Here is a tiny trained network, its code and every weight. The questions are about switching its units off for an input and a target symbol, where a switched-off unit gives its printed mean instead of its output.

import numpy as np


def w(rows, s, z=0):
    codes = np.array(rows[::2]) - 128.0
    scale = np.full(codes.shape[1], s)
    scale[-1] = z or s
    return codes * scale


def f(y):
    return y / 2 * (1 + np.tanh(0.7978845608 * (y + 0.044715 * y**3)))


def softmax(a):
    e = np.exp(a - a.max(-1, keepdims=True))
    return e / e.sum(-1, keepdims=True)


def log_softmax(a):
    a = a - a.max(-1, keepdims=True)
    return a - np.log(np.exp(a).sum(-1, keepdims=True))


def net(x, mask):
    ids = ['ΔΘΛΞΨαβγεμπστω'.index(c) for c in x.split()]
    T = len(ids)
    res = E[ids] + P[:T]
    q, k, v = (res @ M[0].T for M in (Q, K, V))
    z = softmax(np.where(np.tri(T) > 0, q @ k.T / 2**0.5, -1e9)) @ v
    res = res + np.where(mask[0], z, O[0][:, -1]) @ O[0][:, :-1]
    y = f(res @ A[0][:, :-1].T + A[0][:, -1])
    res = res + np.where(mask[1:9], y, B[0][:, -1]) @ B[0][:, :-1]
    return log_softmax(res[-1] @ U[:, :-1].T + U[:, -1])


Q, K, V, O, A, B = {}, {}, {}, {}, {}, {}
E = w([
[153,74,141,115,136,147,116,162,113],'Δ',
[189,102,184,69,17,99,141,149,216],'Θ',
[130,165,200,162,112,167,134,62,182],'Λ',
[128,53,80,76,126,186,76,204,42],'Ξ',
[79,84,169,73,39,178,180,118,180],'Ψ',
[174,183,105,234,77,183,53,162,55],'α',
[159,112,153,93,152,131,105,153,170],'β',
[139,129,132,174,138,180,106,125,92],'γ',
[132,63,118,189,130,159,195,132,91],'ε',
[145,118,137,110,151,139,91,166,134],'μ',
[249,148,203,163,175,58,102,115,200],'π',
[210,167,106,123,141,177,41,106,98],'σ',
[138,71,184,111,116,151,159,57,115],'τ',
[151,102,154,125,129,150,133,133,154],'ω',
],0.016)
P = w([
[152,163,159,207,60,209,112,79,123],'0',
[209,80,70,143,213,111,198,82,95],'1',
[187,168,207,107,116,170,176,176,95],'2',
[135,137,68,124,199,65,149,82,111],'3',
[142,76,140,159,97,122,85,112,180],'4',
[115,170,83,109,198,64,174,99,85],'5',
[200,221,220,97,139,193,246,183,92],'6',
[108,157,64,110,168,44,129,87,89],'7',
[121,55,94,207,99,144,53,92,209],'8',
[104,193,92,95,170,54,184,85,92],'9',
[143,122,213,154,175,211,147,170,163],'10',
[76,188,94,89,191,43,145,90,105],'11',
[102,150,170,132,161,116,43,183,182],'12',
[62,182,107,79,186,31,135,98,89],'13',
],0.012)
Q[0] = w([
[69,34,66,190,122,86,12,70,207],'H1',
[139,115,27,119,65,42,157,54,106],'H1',
],0.011)
K[0] = w([
[187,242,200,57,177,183,254,200,55],'H1',
[136,227,68,49,78,23,210,98,41],'H1',
],0.0093)
V[0] = w([
[224,252,173,84,152,41,29,17,242],'H1',
[85,37,217,95,2,90,250,25,206],'H1',
],0.0086)
O[0] = w([
[188,165,8,131,92,105,35,118,185,251],'H1',
[77,63,190,99,44,66,88,105,94,255],'H1',
],0.016,0.0019)
A[0] = w([
[155,77,30,132,133,15,151,142,89,71],'N1',
[1,115,5,84,167,42,229,65,123,122],'N2',
[117,173,29,137,184,38,138,69,110,95],'N3',
[95,141,85,26,204,106,148,2,44,105],'N4',
[45,86,185,130,92,110,133,139,86,1],'N5',
[126,128,58,118,185,56,188,10,84,68],'N6',
[53,126,127,145,98,81,86,107,80,81],'N7',
[102,215,150,205,136,166,66,7,49,74],'N8',
],0.0077,0.0081)
B[0] = w([
[26,125,132,193,189,175,171,202,172,197],'N1',
[62,72,190,25,140,144,167,103,66,172],'N2',
[169,106,159,153,127,85,179,124,78,237],'N3',
[74,199,63,96,176,209,63,78,164,178],'N4',
[164,201,146,126,169,115,84,133,160,254],'N5',
[78,134,149,221,149,97,9,69,88,163],'N6',
[166,149,123,52,198,138,122,151,112,225],'N7',
[110,102,107,88,71,97,217,147,140,174],'N8',
],0.014,0.0087)
U = w([
[135,77,184,120,169,168,213,164,86,5],'Δ',
[54,69,80,123,78,73,88,138,141,197],'Θ',
[140,42,237,208,9,132,80,93,64,212],'Λ',
[72,202,45,91,189,186,213,149,178,46],'Ξ',
[129,74,152,70,129,98,157,96,96,183],'Ψ',
[161,95,126,111,149,119,243,135,99,255],'α',
[198,143,47,84,175,130,157,119,168,28],'β',
[173,145,124,201,59,240,24,72,123,190],'γ',
[27,155,204,175,166,65,172,125,74,42],'ε',
[168,158,121,139,108,228,109,134,160,147],'μ',
[74,199,155,211,155,11,92,135,102,62],'π',
[103,227,31,168,151,79,85,103,128,71],'σ',
[66,134,98,164,112,100,1,80,98,107],'τ',
[142,29,240,193,80,161,144,119,65,174],'ω',
],0.0075,0.0097)

Each question gives the input, a string of symbols that net reads in full, and the target symbol t.
The units are the heads (2 rows each of Q, K, V and O) and the neurons (one row each of A and B). Each row of codes is followed by its name. A weight is (code - 128) times the scale printed after its matrix; where a second scale follows, it is the last column's (O, A, B and U).
mask holds one flag per unit, heads first, then neurons. A switched-off unit (its flag False) gives its mean, the last column of its rows in O or B, instead of its output. The means were averaged over made-up inputs and are rounded, as every weight is.
A unit's drop is (log p(t) with every unit on - log p(t) with that unit switched off) / (log p(t) with every unit on - log p(t) with every unit switched off).
The circuit of an input: a set's keep is (log p(t) with only the set's units on - log p(t) with every unit switched off) / (log p(t) with every unit on - log p(t) with every unit switched off). Starting from all 9 units, units are removed one at a time, each time the one whose removal leaves the highest keep (on an exact tie, the one counted first), for as long as the keep stays at least 0.8.
circuit, biggest first: the units of the circuit, biggest drop first
unit that matters most: the unit with the biggest drop
top k neurons: the k neurons with the biggest drops, biggest first
input μ π μ β Ψ σ β, target π: circuit, biggest first -> (N5, H1)
input μ γ Δ μ Λ γ Λ τ Λ, target Θ: circuit, biggest first -> (H1, N8, N5)
input Λ Θ β Δ Λ ε Ξ α γ ω β τ, target τ: circuit, biggest first -> (N4, N6)
input Δ γ ω ω Ξ ω, target Ξ: circuit, biggest first -> (H1, N4)
input ε β Ψ ε μ, target π: unit that matters most -> N5
input γ τ τ β Δ π σ Θ ω ε β, target Λ: circuit, biggest first -> (H1, N7)
input γ ω τ ω α Θ σ τ Λ Ψ Δ Δ ω Ψ, target Ψ: top 2 neurons -> (N2, N7)
input π γ γ Δ Ψ ω ω σ ω τ γ Ψ β, target α: top 2 neurons -> (N4, N5)
input Ψ Δ σ β Ξ τ α γ, target α: circuit, biggest first -> (N3, H1)
input β Λ Θ, target γ: circuit, biggest first -> (H1, N7)
input τ β β, target Ψ: circuit, biggest first -> (N7, H1)
input γ μ γ Δ ε Δ σ β Λ γ σ Ξ β, target β: circuit, biggest first -> (H1, N1)
input π Λ Ψ π Λ Λ ε β τ, target ε: circuit, biggest first -> (H1, N5)
input Θ Ψ Ψ γ α ω Λ ω Λ τ σ, target Θ: circuit, biggest first -> (H1, N5, N8)
input γ β Λ ε Ψ γ Λ τ Ψ ε, target ε: unit that matters most -> N2
input π ε Ψ ω μ ω γ Ψ γ γ Ξ Ψ, target Ψ: top 3 neurons -> (N2, N1, N7)
input β γ Θ Δ Ξ β γ Δ ω, target α: top 3 neurons -> (N4, N6, N5)
input Ξ τ γ Δ Θ σ μ μ β Ξ, target Ξ: top 2 neurons -> (N1, N4)
input τ β ε Ψ γ Θ, target Θ: top 2 neurons -> (N1, N3)
input Ψ β γ, target π: top neuron -> (N5)
input Δ Ψ Θ Ξ π Θ γ σ Θ Δ, target Θ: top 2 neurons -> (N5, N1)
